Below is a small trained network, with its code and all its weights. Each question gives an input and a target symbol and asks what happens when units are switched off, that is, made to give their printed mean instead of their output.

import numpy as np


def w(rows, s, z=0):
    codes = np.array(rows[::2]) - 128.0
    scale = np.full(codes.shape[1], s)
    scale[-1] = z or s
    return codes * scale


def norm(h):
    return h / np.sqrt((h * h).mean(-1, keepdims=True) + 1e-5)


def f(y):
    return np.maximum(y, 0)


def softmax(a):
    e = np.exp(a - a.max(-1, keepdims=True))
    return e / e.sum(-1, keepdims=True)


def log_softmax(a):
    a = a - a.max(-1, keepdims=True)
    return a - np.log(np.exp(a).sum(-1, keepdims=True))


def net(x, mask):
    ids = ['αβγεμξπσφ'.index(c) for c in x.split()]
    T = len(ids)
    res = E[ids] + P[:T]
    u = 0
    for l in range(2):
        q, k, v = (norm(res) @ M[l].T for M in (Q, K, V))
        z = softmax(np.where(np.tri(T) > 0, q @ k.T / 4**0.5, -1e9)) @ v
        res = res + np.where(mask[u], z, O[l][:, -1]) @ O[l][:, :-1]
        u += 1
        y = f(norm(res) @ A[l][:, :-1].T + A[l][:, -1])
        res = res + np.where(mask[u : u + 12], y, B[l][:, -1]) @ B[l][:, :-1]
        u += 12
    return log_softmax(norm(res)[-1] @ U[:, :-1].T + U[:, -1])


Q, K, V, O, A, B = {}, {}, {}, {}, {}, {}
E = w([
[81,183,156],'α',
[113,148,110],'β',
[76,181,110],'γ',
[97,254,215],'ε',
[218,144,99],'μ',
[106,142,189],'ξ',
[49,134,120],'π',
[186,166,120],'σ',
[148,38,107],'φ',
],0.0072)
P = w([
[171,87,80],'0',
[72,83,177],'1',
[131,252,98],'2',
[182,87,91],'3',
[81,75,202],'4',
[130,254,98],'5',
],0.0044)
Q[0] = w([
[3,226,136],'0.h0',
[72,195,110],'0.h0',
[112,113,120],'0.h0',
[122,128,107],'0.h0',
],0.0047)
K[0] = w([
[181,254,78],'0.h0',
[145,197,125],'0.h0',
[148,122,127],'0.h0',
[107,125,105],'0.h0',
],0.005)
V[0] = w([
[181,220,90],'0.h0',
[141,7,120],'0.h0',
[138,173,116],'0.h0',
[72,65,188],'0.h0',
],0.002)
O[0] = w([
[33,45,6,251],'0.h0',
[150,245,150,11],'0.h0',
[113,88,104,181],'0.h0',
[153,164,191,28],'0.h0',
],0.0017,0.00032)
A[0] = w([
[123,125,132,102],'0.n0',
[30,40,206,139],'0.n1',
[51,181,127,172],'0.n2',
[124,132,127,103],'0.n3',
[180,102,218,76],'0.n4',
[97,120,165,27],'0.n5',
[152,149,131,91],'0.n6',
[115,156,111,88],'0.n7',
[133,139,203,82],'0.n8',
[19,117,171,87],'0.n9',
[85,186,98,97],'0.n10',
[121,1,120,4],'0.n11',
],0.0058,0.0035)
B[0] = w([
[139,130,142,128],'0.n0',
[44,208,123,221],'0.n1',
[122,43,154,254],'0.n2',
[122,120,128,128],'0.n3',
[47,197,69,166],'0.n4',
[94,95,170,131],'0.n5',
[114,136,145,137],'0.n6',
[109,90,124,141],'0.n7',
[168,118,78,162],'0.n8',
[135,176,209,199],'0.n9',
[116,52,134,188],'0.n10',
[245,183,255,152],'0.n11',
],0.005,0.0033)
Q[1] = w([
[118,147,30],'1.h0',
[229,253,213],'1.h0',
[74,131,131],'1.h0',
[88,79,33],'1.h0',
],0.0048)
K[1] = w([
[3,59,100],'1.h0',
[182,16,185],'1.h0',
[118,169,136],'1.h0',
[57,146,97],'1.h0',
],0.0047)
V[1] = w([
[111,207,100],'1.h0',
[208,2,153],'1.h0',
[127,133,117],'1.h0',
[127,119,125],'1.h0',
],0.0025)
O[1] = w([
[12,182,90,179],'1.h0',
[218,48,253,2],'1.h0',
[117,143,133,125],'1.h0',
[148,134,131,120],'1.h0',
],0.0015,0.00037)
A[1] = w([
[169,31,107,172],'1.n0',
[51,168,126,133],'1.n1',
[155,247,114,1],'1.n2',
[127,152,59,191],'1.n3',
[152,160,198,168],'1.n4',
[42,154,122,127],'1.n5',
[143,153,181,151],'1.n6',
[101,3,134,73],'1.n7',
[155,187,223,95],'1.n8',
[131,133,208,56],'1.n9',
[121,176,157,6],'1.n10',
[135,197,188,138],'1.n11',
],0.0067,0.0028)
B[1] = w([
[51,172,121,195],'1.n0',
[238,144,117,252],'1.n1',
[40,163,249,187],'1.n2',
[64,85,100,214],'1.n3',
[84,92,107,220],'1.n4',
[221,139,130,250],'1.n5',
[92,93,112,194],'1.n6',
[147,204,255,162],'1.n7',
[135,29,139,217],'1.n8',
[87,63,99,177],'1.n9',
[164,147,184,143],'1.n10',
[85,55,158,234],'1.n11',
],0.0049,0.0033)
U = w([
[108,133,174,91],'α',
[49,106,61,160],'β',
[52,161,141,23],'γ',
[99,10,126,112],'ε',
[169,95,82,250],'μ',
[103,231,142,139],'ξ',
[197,174,176,57],'π',
[152,155,94,188],'σ',
[193,84,171,120],'φ',
],0.012,0.0027)

Each question gives the input, a string of symbols that net reads in full, and the target symbol t.
The units are the heads (4 rows each of Q, K, V and O) and the neurons (one row each of A and B). Each row of codes is followed by its name. A weight is (code - 128) times the scale printed after its matrix; where a second scale follows, it is the last column's (O, A, B and U).
mask holds one flag per unit, layer by layer, with each layer's heads first. A switched-off unit (its flag False) gives its mean, the last column of its rows in O or B, instead of its output. The means were averaged over made-up inputs and are rounded, as every weight is.
A unit's drop is (log p(t) with every unit on - log p(t) with that unit switched off) / (log p(t) with every unit on - log p(t) with every unit switched off).
The circuit of an input: a set's keep is (log p(t) with only the set's units on - log p(t) with every unit switched off) / (log p(t) with every unit on - log p(t) with every unit switched off). Starting from the 12 units with the biggest drops (on a tie, the unit counted first), units are removed one at a time, each time the one whose removal leaves the highest keep (on an exact tie, the one counted first), for as long as the keep stays at least 0.8.
circuit, biggest first: the units of the circuit, biggest drop first
most important unit: the unit with the biggest drop
top k neurons: the k neurons with the biggest drops, biggest first
top k neurons in layer l: the k neurons of layer l with the biggest drops, biggest first
drop of u: that unit's drop, to one decimal
input φ σ ε β, target β: top 2 neurons in layer 0	0.n1; 0.n2
input ξ μ α, target π: most important unit	1.n1
input μ μ γ ξ, target ξ: circuit, biggest first	0.n4; 0.n2; 0.n1; 1.n1
input γ π φ φ, target φ: circuit, biggest first	0.n11; 1.n7
input μ α μ, target ξ: top 2 neurons	1.n2; 1.n1
input ε μ π π σ, target ξ: circuit, biggest first	0.n4; 0.n2
input φ φ φ, target β: top 2 neurons in layer 1	1.n1; 1.n0
input φ β β, target μ: top 2 neurons	0.n10; 0.n2
input γ π σ σ π π, target π: top 4 neurons	1.n5; 1.n1; 0.n2; 0.n1
input μ ε β ε μ, target β: top 2 neurons	0.n2; 0.n1
input π β μ μ σ α, target φ: top 3 neurons	0.n2; 0.n1; 1.n1
input σ α σ ε σ, target ξ: top 3 neurons	0.n4; 0.n2; 1.n2
input ε ξ γ ξ μ ξ, target ε: drop of 0.n1	0.1
input γ α α, target φ: drop of 0.n0	0.0
input φ ε σ φ, target φ: drop of 0.n11	0.7
input μ ε σ ε, target ε: top neuron in layer 0	0.n1
input μ α φ β, target β: drop of 0.n2	0.5
